Each row has a name. Each piece below is followed by the name of the row it came from, unless a question asks for something else. Each question is about the rows just above it. Places in a row count from 0.

[144 191 165 141 106 117  82 109 151 110 116 135 160 153 115  51 118  80
 111 132 120 144 161 125 106 180 129 117 143 128 151  74 170 156 102 110] = Z290
[131  86  96  44 151 143 133  98 127 104 134 161  92  93 177 131 146 168
  77 119 136 149 113 145 163 164 111 146 152 116 105 146  83 164 134 129] = Z246
[ 93 113 128 188 114 135 125 146 134 134 124 160 135 102  69 151 111 118
 216 127 126  78 173 123 133  67 121 114 156 151 142 123 161 113 127 116] = Z364
[144 191 165 141 106 117  82 109 151 110 116 135 160 153 115  51 118  80
 111 132 120 144 161 125 106 180 129 117 143 128 151  74 170 156 102 140] = Z359
[131  86  96  44 151 143 133  98 127 170 134 161  92  93 177 131 146 110
  77 119 132 149 113 145 163 164 111 146 152 103 105 146  83 164 134 100] = Z235
Where do [144 191 165 141 106 117  82 109 151 110 116 135 160 153 115  51 118  80
 111 132 120 144 161 125 106 180 129 117 143 128 151  74 170 156 102 140] appear?
Z359
Row and place of [168] in the named rows:
Z246, 17

[125 149 110 143 190 133 130  72 191 113 161 248] = Z443
[172 109 111 114 146  77 135 173 158 149  89 178] = Z521
[134  72 114 126 145 108 164 105 100 153  80 143] = Z40
Row and place of [77] in the named rows:
Z521, 5
[105] is at row and place
Z40, 7
[191] is at row and place
Z443, 8
[113] is at row and place
Z443, 9
[125] is at row and place
Z443, 0

[ 88 130  64  91  49 127 141  79  66 159 139  32 124 157  81 150 109 112
  82 125  73]  Z592
[173 145 174 153 187 191 113 166 154 100 141 169 153  92 167 104 149 148
 150 197 149]  Z194
[136  86  92  81 146 105  88 103 140  96 111 141 149 143  96 125 132  89
 104 115 147]  Z444
[122 148 149 169 176  69 158 169 173 141 100 214 121 174 144 131 117 126
 136  85 169]  Z823
[156  84 169 135 170 113  48 117 184 106 151 114 111  84 142 110 152 155
 213 111 168]  Z101
[136  86  92  81 146 105  88 103 173  96 170 141  61 143  96 125 132  89
 104 115  93]  Z610
[79] is at row and place
Z592, 7
The row with [173 145 174 153 187 191 113 166 154 100 141 169 153  92 167 104 149 148
 150 197 149] is
Z194
Where in the named rows is [168]?
Z101, 20
Where in the named rows is [142]?
Z101, 14
[69] is at row and place
Z823, 5

